A =
[[134 129 125 128 129 132 127 125 131]
 [125 131 129 122 123 128 124 124 128]
 [124 132 123 125 130 128 135 135 129]
 [134 106 137 133 129 119 122 118 120]
 [127 126 126 130 127 128 130 133 127]]
A[0,0]: 134
A[4,2]: 126
A[1,2]: 129
A[4,6]: 130
A[4,0]: 127
A[1,7]: 124
A[1,0]: 125
A[4,5]: 128
A[:, 6]: [127, 124, 135, 122, 130]
A[:, 2]: [125, 129, 123, 137, 126]
A[3,4]: 129
A[2,0]: 124
A[2,3]: 125
A[1]: [125, 131, 129, 122, 123, 128, 124, 124, 128]
A[2,7]: 135
A[3,1]: 106
A[:, 7]: [125, 124, 135, 118, 133]

data =
[[125 122 140 137 141 134 132 115 127]
 [139 132 127 130 130 131 128 121 112]
 [133 127 129 128 147 144 125 130 100]
 [134 133 124 125 126 129 124 141 108]
 [138 132 127 130 133 134 128 127 107]]
data[0,0] = 125
data[3,8] = 108
data[4,1] = 132
data[4,4] = 133
data[:, 8] = [127, 112, 100, 108, 107]
data[3,4] = 126
data[2,3] = 128
data[1,0] = 139
data[0] = [125, 122, 140, 137, 141, 134, 132, 115, 127]
data[3,6] = 124
data[4,0] = 138
data[4] = [138, 132, 127, 130, 133, 134, 128, 127, 107]
data[2,7] = 130
data[1,2] = 127

M =
[[120 128 106 134 129 132 123]
 [133 128 150 122 128 122 132]
 [138 134 118 131 135 145 129]
 [140 132 149 124 131 132 133]
 [118 123 140 124 123 110 127]
 [141 133 144 124 132 135 134]]
Rows and columns are counted from 0.
(0, 0) -> 120
(5, 4) -> 132
(3, 2) -> 149
(0, 5) -> 132
(3, 5) -> 132
(2, 0) -> 138
(1, 4) -> 128
(5, 6) -> 134
(4, 4) -> 123
(4, 1) -> 123
(3, 0) -> 140
(4, 6) -> 127
(5, 1) -> 133
(5, 3) -> 124
(0, 2) -> 106

grid =
[[121 132 143 135 142 114 122 135]
 [126 129 139 132 142 118 128 133]
 [132 126 131 128 132 129 132 131]
 [128 127 130 130 130 128 129 128]
 [116 139 154 140 149 102 118 134]]
Indices start at 0.
(0, 0) = 121
(2, 7) = 131
(3, 2) = 130
(0, 2) = 143
(2, 4) = 132
(1, 5) = 118
(2, 5) = 129
(0, 1) = 132
(1, 6) = 128
(4, 0) = 116
(4, 1) = 139
(3, 5) = 128
(1, 0) = 126
(3, 0) = 128
(1, 1) = 129

x = [127 146 150 132 140 129 133 108 128 140]
x[0] => 127
x[3] => 132
x[9] => 140
x[8] => 128

X =
[[130 125 134 124 133 116 120 131 114 105 135 116 138 138]
 [132 132 134 132 131 128 125 104 111 121 141 122 137 145]
 [133 141 134 123 131 143 135 115 123 143 116 129 138 110]
 [118 122 119 120 122 121 135 147 136 138 113 135 114 118]
 [128 123 127 133 129 130 121 101 117 133 141 131 124 150]
 [133 146 138 124 127 137 141 117 115 131 122 118 144 114]
 [133 124 135 124 133 121 115 120 108 111 140 114 140 143]
 [125 110 121 119 131 116 114 143 128 123 124 131 118 133]
 [128 139 129 125 125 141 140 114 126 149 118 132 129 115]
 [134 145 138 126 129 138 137 112 114 130 125 119 145 118]
 [127 117 128 121 133 115 115 137 120 113 132 124 128 139]
 [121 124 126 132 121 121 130 112 116 128 144 125 117 153]
 [129 140 129 124 129 141 139 116 129 148 115 134 131 112]
 [134 118 126 116 144 135 110 130 137 141 109 145 127 113]]
Indices start at 0.
(0, 0) -> 130
(13, 11) -> 145
(12, 13) -> 112
(11, 13) -> 153
(1, 2) -> 134
(4, 6) -> 121
(12, 6) -> 139
(7, 1) -> 110
(11, 10) -> 144
(13, 5) -> 135
(5, 4) -> 127
(5, 1) -> 146
(12, 9) -> 148
(0, 13) -> 138
(13, 2) -> 126
(9, 5) -> 138
(2, 9) -> 143
(0, 3) -> 124
(9, 9) -> 130
(12, 5) -> 141
(8, 0) -> 128
(6, 0) -> 133
(9, 11) -> 119
(4, 13) -> 150
(6, 4) -> 133
(13, 8) -> 137
(11, 1) -> 124
(8, 7) -> 114
(7, 0) -> 125
(13, 0) -> 134
(3, 6) -> 135
(10, 5) -> 115

arr = [148 117 151 125]
arr[0] -> 148
arr[2] -> 151
